Below are the code and all the weights of a small trained network. Each question names an input and a target symbol and asks about switching units off, where a switched-off unit gives its printed mean instead of its output.

import numpy as np


def w(rows, s, z=0):
    codes = np.array(rows[::2]) - 128.0
    scale = np.full(codes.shape[1], s)
    scale[-1] = z or s
    return codes * scale


def norm(h):
    return h / np.sqrt((h * h).mean(-1, keepdims=True) + 1e-5)


def f(y):
    return y / 2 * (1 + np.tanh(0.7978845608 * (y + 0.044715 * y**3)))


def softmax(a):
    e = np.exp(a - a.max(-1, keepdims=True))
    return e / e.sum(-1, keepdims=True)


def log_softmax(a):
    a = a - a.max(-1, keepdims=True)
    return a - np.log(np.exp(a).sum(-1, keepdims=True))


def net(x, mask):
    ids = ['βγηθμσψω'.index(c) for c in x.split()]
    T = len(ids)
    res = E[ids] + P[:T]
    r = norm(res)
    for j in range(3):
        rows = slice(2 * j, 2 * j + 2)
        q, k, v = (r @ M[0][rows].T for M in (Q, K, V))
        z = softmax(np.where(np.tri(T) > 0, q @ k.T / 2**0.5, -1e9)) @ v
        o = O[0][rows]
        res = res + np.where(mask[j], z, o[:, -1]) @ o[:, :-1]
    y = f(norm(res) @ A[0][:, :-1].T + A[0][:, -1])
    res = res + np.where(mask[3:19], y, B[0][:, -1]) @ B[0][:, :-1]
    return log_softmax(norm(res)[-1] @ U[:, :-1].T + U[:, -1])


Q, K, V, O, A, B = {}, {}, {}, {}, {}, {}
E = w([
[42,112,119,102,176,75,182,177,125],'β',
[176,126,175,119,142,166,6,76,153],'γ',
[198,139,142,62,188,154,112,143,110],'η',
[130,152,81,223,126,136,200,126,195],'θ',
[101,108,90,124,190,105,16,176,89],'μ',
[186,111,65,156,172,55,111,63,151],'σ',
[133,47,161,159,130,100,171,57,173],'ψ',
[212,87,137,131,117,53,123,179,103],'ω',
],0.014)
P = w([
[149,67,2,105,64,197,142,116,79],'0',
[127,106,55,111,88,156,149,115,81],'1',
[118,107,75,133,107,147,158,114,76],'2',
[117,115,88,137,117,132,160,112,87],'3',
[121,125,99,139,121,122,156,113,102],'4',
[120,127,108,140,127,111,149,124,116],'5',
[126,141,121,147,135,105,144,121,125],'6',
[127,144,135,145,141,96,141,127,139],'7',
[129,151,143,146,142,89,138,135,156],'8',
[131,166,156,145,148,79,136,141,170],'9',
[130,173,165,152,147,67,126,146,182],'10',
[140,175,133,72,117,101,134,136,164],'11',
],0.008)
Q[0] = w([
[245,177,128,3,240,140,143,173,86],'head 0',
[176,103,150,120,179,128,168,113,154],'head 0',
[159,121,121,76,118,133,129,159,135],'head 1',
[183,122,151,106,193,94,156,160,176],'head 1',
[185,76,112,113,189,63,144,87,194],'head 2',
[124,102,222,85,166,113,116,121,161],'head 2',
],0.0073)
K[0] = w([
[148,176,195,182,214,44,84,206,231],'head 0',
[60,147,207,179,134,53,125,50,204],'head 0',
[192,208,161,194,202,96,107,143,123],'head 1',
[68,143,179,152,142,33,73,107,217],'head 1',
[130,189,193,176,222,72,54,177,186],'head 2',
[136,169,156,254,88,53,104,107,180],'head 2',
],0.0051)
V[0] = w([
[104,2,160,230,96,88,76,107,133],'head 0',
[244,106,112,132,94,151,114,135,66],'head 0',
[136,56,241,83,81,157,127,126,109],'head 1',
[126,171,182,196,132,124,55,166,104],'head 1',
[111,74,76,119,89,104,96,79,253],'head 2',
[174,239,162,169,220,154,146,111,100],'head 2',
],0.0051)
O[0] = w([
[173,244,231,178,236,153,2,246,156,107],'head 0',
[169,210,105,98,46,84,42,118,110,254],'head 0',
[75,107,220,106,137,145,136,135,56,66],'head 1',
[206,41,60,184,89,179,96,85,55,55],'head 1',
[54,109,94,163,96,121,142,29,23,119],'head 2',
[39,254,133,133,152,198,1,202,129,150],'head 2',
],0.0047,0.0035)
A[0] = w([
[126,63,68,192,136,80,144,91,150,252],'neuron 0',
[133,154,160,106,158,255,93,176,168,110],'neuron 1',
[68,103,64,144,141,125,62,169,54,114],'neuron 2',
[89,157,131,140,207,157,110,98,169,126],'neuron 3',
[146,36,106,131,18,105,126,53,141,107],'neuron 4',
[133,196,187,137,25,207,46,141,116,88],'neuron 5',
[42,164,92,81,115,83,174,141,86,59],'neuron 6',
[147,124,144,72,124,172,137,39,50,137],'neuron 7',
[194,105,136,92,100,109,134,165,102,188],'neuron 8',
[156,121,213,148,134,213,93,133,83,71],'neuron 9',
[155,122,141,99,182,147,137,79,127,124],'neuron 10',
[87,112,192,189,165,91,132,174,140,123],'neuron 11',
[128,169,131,115,140,97,123,196,133,101],'neuron 12',
[169,148,126,97,112,144,138,100,99,139],'neuron 13',
[93,145,149,142,146,212,52,108,129,232],'neuron 14',
[94,111,129,115,182,127,127,152,160,85],'neuron 15',
],0.0071,0.0019)
B[0] = w([
[112,174,154,95,170,178,102,162,86,252],'neuron 0',
[112,84,131,243,152,118,173,97,103,201],'neuron 1',
[191,188,85,91,218,199,140,56,70,240],'neuron 2',
[104,107,56,155,143,99,131,132,122,184],'neuron 3',
[57,117,246,173,192,200,144,174,76,170],'neuron 4',
[141,79,143,185,90,48,213,101,81,140],'neuron 5',
[198,2,160,163,133,129,138,85,175,161],'neuron 6',
[46,121,85,112,114,122,76,111,200,226],'neuron 7',
[79,174,176,137,98,115,132,139,148,253],'neuron 8',
[115,31,141,184,138,67,120,142,179,140],'neuron 9',
[98,101,115,151,79,149,105,120,115,226],'neuron 10',
[142,145,41,77,87,111,87,134,157,177],'neuron 11',
[114,91,143,146,100,191,171,97,79,208],'neuron 12',
[85,74,133,85,56,133,133,150,197,208],'neuron 13',
[152,144,87,210,120,91,144,61,86,181],'neuron 14',
[142,113,79,156,122,122,180,130,100,154],'neuron 15',
],0.0056,0.0032)
U = w([
[146,65,67,97,158,53,255,103,101,42],'β',
[100,93,92,206,55,84,112,38,94,122],'γ',
[100,133,60,66,43,78,91,73,222,234],'η',
[62,184,40,220,99,165,196,148,148,132],'θ',
[214,69,101,177,147,145,109,147,195,2],'μ',
[154,200,39,100,207,102,103,69,40,94],'σ',
[31,157,211,133,196,123,144,107,122,154],'ψ',
[175,151,154,125,89,52,163,181,77,100],'ω',
],0.0053,0.0021)

Each question gives the input, a string of symbols that net reads in full, and the target symbol t.
The units are the heads (2 rows each of Q, K, V and O) and the neurons (one row each of A and B). Each row of codes is followed by its name. A weight is (code - 128) times the scale printed after its matrix; where a second scale follows, it is the last column's (O, A, B and U).
mask holds one flag per unit, heads first, then neurons. A switched-off unit (its flag False) gives its mean, the last column of its rows in O or B, instead of its output. The means were averaged over made-up inputs and are rounded, as every weight is.
A unit's drop is (log p(t) with every unit on - log p(t) with that unit switched off) / (log p(t) with every unit on - log p(t) with every unit switched off).
The circuit of an input: a set's keep is (log p(t) with only the set's units on - log p(t) with every unit switched off) / (log p(t) with every unit on - log p(t) with every unit switched off). Starting from the 12 units with the biggest drops (on a tie, the unit counted first), units are removed one at a time, each time the one whose removal leaves the highest keep (on an exact tie, the one counted first), for as long as the keep stays at least 0.8.
units of the circuit, in order: the units of the circuit, biggest drop first
unit that matters most: the unit with the biggest drop
top k neurons: the k neurons with the biggest drops, biggest first
heads that matter: for each layer, one digit per head in row order, 1 if its drop is at least 0.15 and else 0, layers parted by /
drop of u: that unit's drop, to one decimal
input ψ η η η, target η: heads that matter : 100
input θ ψ η γ, target γ: units of the circuit, in order : neuron 5
input η ψ σ μ η η μ μ μ β μ η, target μ: top 2 neurons : neuron 1; neuron 2
input μ η ψ ψ, target ψ: heads that matter : 001
input σ ψ γ β η ω ω η, target ω: heads that matter : 100
input ψ η η β η σ μ η γ, target γ: units of the circuit, in order : neuron 5; neuron 14
input η η γ η ω η, target ω: heads that matter : 101
input θ μ μ η ψ μ μ ψ, target μ: heads that matter : 100
input η β η, target β: heads that matter : 111
input θ μ μ ω ψ μ ψ, target μ: top 2 neurons : neuron 11; neuron 8
input σ μ η η γ η, target γ: heads that matter : 111
input η η β η, target β: heads that matter : 101
input μ η ψ η, target ψ: heads that matter : 110
input ψ μ η η, target η: heads that matter : 000
input ω γ η η θ η η μ η, target μ: unit that matters most : head 1
input η η γ η, target γ: heads that matter : 011
input γ β η η θ η, target θ: drop of neuron 2 : 0.2
input μ γ η η η ψ, target ψ: drop of neuron 4 : 0.2
input γ β μ η η ψ η, target ψ: drop of neuron 8 : 0.2
input η σ η θ η, target θ: unit that matters most : neuron 1
